Here is a tiny trained network, its code and every weight. The questions are about switching its units off for an input and a class, where a switched-off unit gives its printed mean instead of its output.

import numpy as np


def w(rows, s, z=0):
    codes = np.array(rows[::2]) - 128.0
    scale = np.full(codes.shape[1], s)
    scale[-1] = z or s
    return codes * scale


def f(y):
    return np.maximum(y, 0)


def log_softmax(a):
    a = a - a.max(-1, keepdims=True)
    return a - np.log(np.exp(a).sum(-1, keepdims=True))


def net(x, mask):
    res = np.array(x, float).reshape(1, 6) / 4 @ E
    y = f(res @ A[0][:, :-1].T + A[0][:, -1])
    res = res + np.where(mask, y, B[0][:, -1]) @ B[0][:, :-1]
    return log_softmax(res[-1] @ U[:, :-1].T + U[:, -1])


A, B = {}, {}
E = w([
[161,148,90,149,153,115],'x0',
[80,163,137,127,99,110],'x1',
[65,99,45,191,94,167],'x2',
[61,219,155,73,180,184],'x3',
[9,90,126,137,255,94],'x4',
[129,87,210,146,124,169],'x5',
],0.0091)
A[0] = w([
[125,112,104,158,97,143,66],'neuron 1',
[98,109,137,104,170,116,84],'neuron 2',
[113,180,105,124,141,248,152],'neuron 3',
[141,107,127,171,156,61,85],'neuron 4',
[97,154,149,107,216,125,3],'neuron 5',
[67,67,129,185,179,81,114],'neuron 6',
[135,95,83,156,53,145,60],'neuron 7',
[174,119,192,125,105,93,230],'neuron 8',
[126,102,100,161,101,139,3],'neuron 9',
],0.015,0.0026)
B[0] = w([
[92,127,133,160,178,184,169],'neuron 1',
[151,131,164,196,179,193,194],'neuron 2',
[202,89,78,37,36,9,246],'neuron 3',
[71,77,230,42,14,154,183],'neuron 4',
[96,155,196,193,232,205,237],'neuron 5',
[236,149,63,42,31,17,254],'neuron 6',
[73,120,153,238,213,228,213],'neuron 7',
[103,142,2,100,93,42,236],'neuron 8',
[104,186,178,195,167,236,167],'neuron 9',
],0.0074,0.0097)
U = w([
[150,64,54,139,2,135,231],'0',
[163,126,164,7,153,32,182],'1',
[77,115,186,196,222,180,4],'2',
],0.0067,0.0027)

Each question gives the input, the list of numbers given to net, and the class t.
The units are the neurons (one row each of A and B). Each row of codes is followed by its name. A weight is (code - 128) times the scale printed after its matrix; where a second scale follows, it is the last column's (A, B and U).
mask holds one flag per neuron, in row order. A switched-off neuron (its flag False) gives its mean, the last column of its row in B, instead of its output. The means were averaged over made-up inputs and are rounded, as every weight is.
A unit's drop is (log p(t) with every unit on - log p(t) with that unit switched off) / (log p(t) with every unit on - log p(t) with every unit switched off).
The circuit of an input: a set's keep is (log p(t) with only the set's units on - log p(t) with every unit switched off) / (log p(t) with every unit on - log p(t) with every unit switched off). Starting from all 9 units, units are removed one at a time, each time the one whose removal leaves the highest keep (on an exact tie, the one counted first), for as long as the keep stays at least 0.8.
units of the circuit, in order: the units of the circuit, biggest drop first
unit that matters most: the unit with the biggest drop
k most important neurons: the k neurons with the biggest drops, biggest first
drop of u: that unit's drop, to one decimal
input [-8,4,8,7,6,-2], class 1: units of the circuit, in order => neuron 6; neuron 3
input [-6,-8,2,-2,-5,2], class 2: units of the circuit, in order => neuron 7; neuron 6
input [-1,-7,-6,2,4,-8], class 2: unit that matters most => neuron 5
input [8,-2,-3,8,1,1], class 2: 4 most important neurons => neuron 5; neuron 6; neuron 8; neuron 2
input [-2,2,4,3,5,0], class 1: 2 most important neurons => neuron 6; neuron 7
input [-3,-7,5,6,1,0], class 1: 2 most important neurons => neuron 3; neuron 7
input [-1,-6,5,5,2,6], class 1: drop of neuron 3 => 0.4
input [1,0,-8,2,5,0], class 2: drop of neuron 5 => 0.5
input [-5,-1,-8,4,1,-1], class 2: drop of neuron 3 => 0.2
input [-2,-7,-4,7,4,1], class 2: drop of neuron 4 => 0.0
input [-8,-6,-2,1,1,-7], class 2: 4 most important neurons => neuron 6; neuron 3; neuron 8; neuron 4
